Below is a small trained network, with its code and all its weights. Each question gives an input and a class and asks what happens when units are switched off, that is, made to give their printed mean instead of their output.

import numpy as np


def w(rows, s, z=0):
    codes = np.array(rows[::2]) - 128.0
    scale = np.full(codes.shape[1], s)
    scale[-1] = z or s
    return codes * scale


def norm(h):
    return h / np.sqrt((h * h).mean(-1, keepdims=True) + 1e-5)


def f(y):
    return np.maximum(y, 0)


def log_softmax(a):
    a = a - a.max(-1, keepdims=True)
    return a - np.log(np.exp(a).sum(-1, keepdims=True))


def net(x, mask):
    res = np.array(x, float).reshape(1, 7) / 4 @ E
    u = 0
    for l in range(3):
        y = f(norm(res) @ A[l][:, :-1].T + A[l][:, -1])
        res = res + np.where(mask[u : u + 13], y, B[l][:, -1]) @ B[l][:, :-1]
        u += 13
    return log_softmax(norm(res)[-1] @ U[:, :-1].T + U[:, -1])


A, B = {}, {}
E = w([
[115,245,98,122],'x0',
[127,127,126,128],'x1',
[130,128,126,126],'x2',
[103,106,37,207],'x3',
[77,114,100,79],'x4',
[128,128,130,128],'x5',
[51,132,195,169],'x6',
],0.012)
A[0] = w([
[150,185,84,154,136],'L0N0',
[90,165,225,104,42],'L0N1',
[213,121,103,68,2],'L0N2',
[200,157,157,210,86],'L0N3',
[194,45,96,98,115],'L0N4',
[142,144,175,102,38],'L0N5',
[59,112,95,195,86],'L0N6',
[237,158,205,230,90],'L0N7',
[90,124,254,94,27],'L0N8',
[31,110,93,38,12],'L0N9',
[132,196,103,122,17],'L0N10',
[139,132,167,90,239],'L0N11',
[191,147,151,188,32],'L0N12',
],0.012,0.0064)
B[0] = w([
[56,137,167,167,201],'L0N0',
[203,91,71,142,190],'L0N1',
[161,193,35,237,166],'L0N2',
[73,123,77,74,178],'L0N3',
[87,124,194,170,204],'L0N4',
[183,146,95,96,148],'L0N5',
[131,137,84,173,205],'L0N6',
[10,72,35,2,214],'L0N7',
[216,161,53,141,206],'L0N8',
[48,42,58,34,169],'L0N9',
[101,158,161,138,148],'L0N10',
[140,131,60,192,254],'L0N11',
[109,97,143,63,146],'L0N12',
],0.01,0.0063)
A[1] = w([
[109,127,183,160,62],'L1N0',
[141,106,145,174,11],'L1N1',
[176,81,164,52,52],'L1N2',
[134,115,140,128,69],'L1N3',
[180,45,225,121,29],'L1N4',
[124,86,172,123,78],'L1N5',
[40,125,160,137,66],'L1N6',
[104,101,122,72,57],'L1N7',
[127,182,80,139,194],'L1N8',
[206,140,161,4,172],'L1N9',
[68,158,144,116,254],'L1N10',
[208,154,200,5,246],'L1N11',
[63,122,255,176,56],'L1N12',
],0.013,0.0036)
B[1] = w([
[94,157,115,74,130],'L1N0',
[169,177,145,133,138],'L1N1',
[14,90,156,146,146],'L1N2',
[112,129,127,136,129],'L1N3',
[112,36,246,205,149],'L1N4',
[175,28,131,107,138],'L1N5',
[244,118,142,104,175],'L1N6',
[90,120,136,85,158],'L1N7',
[193,55,169,115,254],'L1N8',
[64,162,1,189,190],'L1N9',
[182,77,213,133,207],'L1N10',
[63,188,8,250,178],'L1N11',
[107,148,188,90,136],'L1N12',
],0.007,0.0073)
A[2] = w([
[118,127,103,106,152],'L2N0',
[160,118,160,97,106],'L2N1',
[120,96,115,134,79],'L2N2',
[113,80,138,142,254],'L2N3',
[253,108,88,99,84],'L2N4',
[72,144,120,97,128],'L2N5',
[101,216,115,98,150],'L2N6',
[146,133,155,188,234],'L2N7',
[135,132,174,109,111],'L2N8',
[112,125,140,135,2],'L2N9',
[171,99,73,131,107],'L2N10',
[126,204,128,124,56],'L2N11',
[164,141,161,142,87],'L2N12',
],0.018,0.0022)
B[2] = w([
[99,113,161,95,182],'L2N0',
[175,135,125,109,131],'L2N1',
[187,197,151,117,188],'L2N2',
[152,254,160,95,221],'L2N3',
[29,221,179,103,215],'L2N4',
[151,66,131,47,174],'L2N5',
[113,20,208,189,180],'L2N6',
[155,187,115,24,191],'L2N7',
[219,152,156,123,132],'L2N8',
[119,187,156,181,130],'L2N9',
[103,171,197,109,254],'L2N10',
[139,14,240,182,159],'L2N11',
[105,54,202,98,138],'L2N12',
],0.0082,0.0085)
U = w([
[79,188,187,116,136],'0',
[125,126,138,106,212],'1',
[66,16,75,64,106],'2',
[120,138,154,109,175],'3',
[164,159,24,235,95],'4',
[162,37,233,200,79],'5',
[123,156,159,83,118],'6',
[253,86,73,108,4],'7',
],0.013)

Each question gives the input, the list of numbers given to net, and the class t.
The units are the neurons (one row each of A and B). Each row of codes is followed by its name. A weight is (code - 128) times the scale printed after its matrix; where a second scale follows, it is the last column's (A, B and U).
mask holds one flag per neuron, layer by layer. A switched-off neuron (its flag False) gives its mean, the last column of its row in B, instead of its output. The means were averaged over made-up inputs and are rounded, as every weight is.
A unit's drop is (log p(t) with every unit on - log p(t) with that unit switched off) / (log p(t) with every unit on - log p(t) with every unit switched off).
The circuit of an input: a set's keep is (log p(t) with only the set's units on - log p(t) with every unit switched off) / (log p(t) with every unit on - log p(t) with every unit switched off). Starting from the 12 units with the biggest drops (on a tie, the unit counted first), units are removed one at a time, each time the one whose removal leaves the highest keep (on an exact tie, the one counted first), for as long as the keep stays at least 0.8.
units of the circuit, in order: the units of the circuit, biggest drop first
most important unit: the unit with the biggest drop
top k neurons: the k neurons with the biggest drops, biggest first
top k neurons in layer l: the k neurons of layer l with the biggest drops, biggest first
input [8,-5,4,-1,-4,-3,-8], class 0: top 4 neurons	L2N4; L1N8; L0N4; L0N2
input [-8,0,-6,-5,-8,1,-2], class 2: units of the circuit, in order	L0N7
input [-6,4,-4,-7,0,4,5], class 4: units of the circuit, in order	L0N8; L1N11; L1N9
input [-6,2,7,7,4,4,1], class 4: top 2 neurons	L0N6; L2N4
input [7,-5,5,6,-2,-4,-4], class 5: top 2 neurons	L0N0; L2N11
input [4,6,-2,2,-8,-3,-6], class 2: units of the circuit, in order	L0N7; L0N3; L2N3
input [5,1,5,-7,7,-7,-1], class 2: units of the circuit, in order	L0N9; L2N6; L2N3; L2N4
input [7,2,-4,-4,-5,2,0], class 5: units of the circuit, in order	L2N6; L2N11
input [0,4,-5,7,2,7,-8], class 0: top 2 neurons in layer 2	L2N10; L2N4
input [-5,-2,-7,-8,-5,-1,-6], class 4: top 2 neurons in layer 1	L1N11; L1N9
input [-8,-1,-6,7,2,0,-4], class 5: top 4 neurons	L0N4; L0N11; L0N8; L0N2
input [8,1,0,2,4,0,-8], class 0: top 2 neurons in layer 1	L1N8; L1N11
input [-7,-6,0,-4,5,5,-4], class 5: units of the circuit, in order	L1N4; L0N7
input [-4,-4,5,-7,-5,-2,-3], class 4: units of the circuit, in order	L1N11
input [6,-5,5,-6,-3,1,0], class 4: units of the circuit, in order	L1N11; L1N9; L0N1
input [-8,7,-6,-4,1,6,-2], class 5: top 2 neurons in layer 2	L2N4; L2N10
input [3,2,7,-8,-8,-3,-1], class 2: top 2 neurons in layer 0	L0N7; L0N3
input [8,-3,-3,6,-8,0,2], class 2: top 2 neurons	L0N7; L0N3
input [2,1,6,-8,6,-7,4], class 4: top 4 neurons	L1N11; L1N9; L0N7; L0N8
input [2,-6,-4,1,2,3,-6], class 0: most important unit	L2N4
input [-4,3,-5,3,2,-4,-2], class 6: top 2 neurons	L2N3; L2N7
input [8,-4,6,8,8,-5,0], class 2: top 2 neurons	L0N11; L2N5
input [-4,0,-3,-6,-6,-5,-6], class 0: top 3 neurons	L0N11; L0N2; L0N9
